Here is a tiny trained network, its code and every weight. The questions are about switching its units off for an input and a target symbol, where a switched-off unit gives its printed mean instead of its output.

import numpy as np


def w(rows, s, z=0):
    codes = np.array(rows[::2]) - 128.0
    scale = np.full(codes.shape[1], s)
    scale[-1] = z or s
    return codes * scale


def f(y):
    return np.maximum(y, 0)


def softmax(a):
    e = np.exp(a - a.max(-1, keepdims=True))
    return e / e.sum(-1, keepdims=True)


def log_softmax(a):
    a = a - a.max(-1, keepdims=True)
    return a - np.log(np.exp(a).sum(-1, keepdims=True))


def net(x, mask):
    ids = ['αβγδεζηθλμπστφω'.index(c) for c in x.split()]
    T = len(ids)
    res = E[ids] + P[:T]
    r = res
    for j in range(2):
        rows = slice(2 * j, 2 * j + 2)
        q, k, v = (r @ M[0][rows].T for M in (Q, K, V))
        z = softmax(np.where(np.tri(T) > 0, q @ k.T / 2**0.5, -1e9)) @ v
        o = O[0][rows]
        res = res + np.where(mask[j], z, o[:, -1]) @ o[:, :-1]
    y = f(res @ A[0][:, :-1].T + A[0][:, -1])
    res = res + np.where(mask[2:10], y, B[0][:, -1]) @ B[0][:, :-1]
    return log_softmax(res[-1] @ U[:, :-1].T + U[:, -1])


Q, K, V, O, A, B = {}, {}, {}, {}, {}, {}
E = w([
[131,158,163,127],'α',
[203,127,83,194],'β',
[116,183,254,124],'γ',
[114,100,33,119],'δ',
[78,104,69,111],'ε',
[83,120,148,138],'ζ',
[113,179,135,135],'η',
[133,207,176,182],'θ',
[149,119,102,141],'λ',
[115,131,129,162],'μ',
[132,127,87,59],'π',
[124,125,137,155],'σ',
[188,210,116,138],'τ',
[136,169,145,108],'φ',
[149,156,95,65],'ω',
],0.018)
P = w([
[164,49,206,94],'0',
[82,175,100,126],'1',
[80,185,111,130],'2',
[87,191,114,144],'3',
[86,180,101,131],'4',
[115,212,127,146],'5',
[130,217,141,151],'6',
[108,208,130,144],'7',
[148,254,175,211],'8',
],0.0084)
Q[0] = w([
[113,182,99,179],'H0',
[114,220,119,78],'H0',
[130,251,83,141],'H1',
[173,13,211,117],'H1',
],0.016)
K[0] = w([
[177,83,198,107],'H0',
[187,58,156,155],'H0',
[166,6,164,120],'H1',
[22,227,98,127],'H1',
],0.016)
V[0] = w([
[75,209,154,2],'H0',
[174,234,84,102],'H0',
[231,171,46,141],'H1',
[88,23,51,92],'H1',
],0.013)
O[0] = w([
[79,123,143,27,102],'H0',
[183,142,165,105,1],'H0',
[247,134,188,95,13],'H1',
[107,65,177,134,82],'H1',
],0.013,0.0024)
A[0] = w([
[235,84,146,109,72],'N0',
[209,70,133,40,243],'N1',
[179,217,67,7,75],'N2',
[161,45,189,47,108],'N3',
[167,89,2,46,168],'N4',
[35,138,205,67,89],'N5',
[35,251,96,88,55],'N6',
[89,225,227,216,3],'N7',
],0.0059,0.005)
B[0] = w([
[10,97,80,54,170],'N0',
[189,145,178,203,178],'N1',
[1,160,132,141,199],'N2',
[179,132,81,169,152],'N3',
[233,112,197,177,176],'N4',
[161,121,118,47,188],'N5',
[218,74,154,70,254],'N6',
[145,46,50,40,173],'N7',
],0.0097,0.0098)
U = w([
[161,136,101,116,214],'α',
[254,92,101,143,70],'β',
[190,123,55,78,2],'γ',
[174,62,197,192,96],'δ',
[74,83,190,147,102],'ε',
[125,73,45,134,54],'ζ',
[167,135,125,113,227],'η',
[154,177,101,139,254],'θ',
[174,139,122,212,236],'λ',
[173,93,72,178,104],'μ',
[187,88,157,78,157],'π',
[128,134,93,194,121],'σ',
[98,194,182,181,89],'τ',
[183,127,137,103,86],'φ',
[181,124,191,110,69],'ω',
],0.0081,0.0057)

Each question gives the input, a string of symbols that net reads in full, and the target symbol t.
The units are the heads (2 rows each of Q, K, V and O) and the neurons (one row each of A and B). Each row of codes is followed by its name. A weight is (code - 128) times the scale printed after its matrix; where a second scale follows, it is the last column's (O, A, B and U).
mask holds one flag per unit, heads first, then neurons. A switched-off unit (its flag False) gives its mean, the last column of its rows in O or B, instead of its output. The means were averaged over made-up inputs and are rounded, as every weight is.
A unit's drop is (log p(t) with every unit on - log p(t) with that unit switched off) / (log p(t) with every unit on - log p(t) with every unit switched off).
The circuit of an input: a set's keep is (log p(t) with only the set's units on - log p(t) with every unit switched off) / (log p(t) with every unit on - log p(t) with every unit switched off). Starting from all 10 units, units are removed one at a time, each time the one whose removal leaves the highest keep (on an exact tie, the one counted first), for as long as the keep stays at least 0.8.
units of the circuit, in order: the units of the circuit, biggest drop first
most important unit: the unit with the biggest drop
k most important neurons: the k neurons with the biggest drops, biggest first
which heads matter: for each layer, one digit per head in row order, 1 if its drop is at least 0.15 and else 0, layers parted by /
drop of u: that unit's drop, to one decimal
input ζ η α ζ π γ ε ζ θ, target ζ: units of the circuit, in order	(H1 N7)
input ε σ μ ε θ η α, target ε: units of the circuit, in order	(H1)
input δ α τ θ π γ, target π: units of the circuit, in order	(N7 H1)
input β ε φ μ, target β: which heads matter	11
input β π μ ω τ, target β: which heads matter	11
input β τ φ φ, target β: units of the circuit, in order	(H0 H1)
input γ ε θ, target γ: which heads matter	01
input γ π ζ ζ ζ γ, target γ: units of the circuit, in order	(H1 N6 N7)
input δ ζ ζ λ, target δ: which heads matter	01
input β η β ε ε α, target β: which heads matter	11
input π τ η ζ π α, target π: units of the circuit, in order	(H0 H1)
input τ π π τ, target τ: 2 most important neurons	(N2 N6)
input ζ θ λ τ ζ μ, target ζ: units of the circuit, in order	(H1 H0)
input δ η φ μ, target δ: units of the circuit, in order	(H1)
input π μ η θ, target π: 3 most important neurons	(N5 N2 N7)
input ω γ ε, target π: which heads matter	10
input π θ λ σ τ η, target π: units of the circuit, in order	(H0 H1)
input β ζ φ η, target β: 2 most important neurons	(N7 N2)
input β β σ ω θ ε δ δ τ, target β: 2 most important neurons	(N7 N2)
input τ π γ θ τ ε σ π ε, target τ: most important unit	N2
input ζ π σ ω γ η π φ μ, target ζ: which heads matter	01
input τ ζ α β θ φ, target τ: which heads matter	01
input β π ε λ δ ζ ω θ π, target β: which heads matter	11
input θ τ θ λ ζ ζ γ μ β, target θ: units of the circuit, in order	(H1 N2)
input ε η ζ, target ε: drop of N1	0.0
input ζ ζ θ β γ η ζ η, target ζ: drop of N4	0.1
input β ε γ, target β: most important unit	H0
input β σ ε θ, target β: drop of H0	0.7
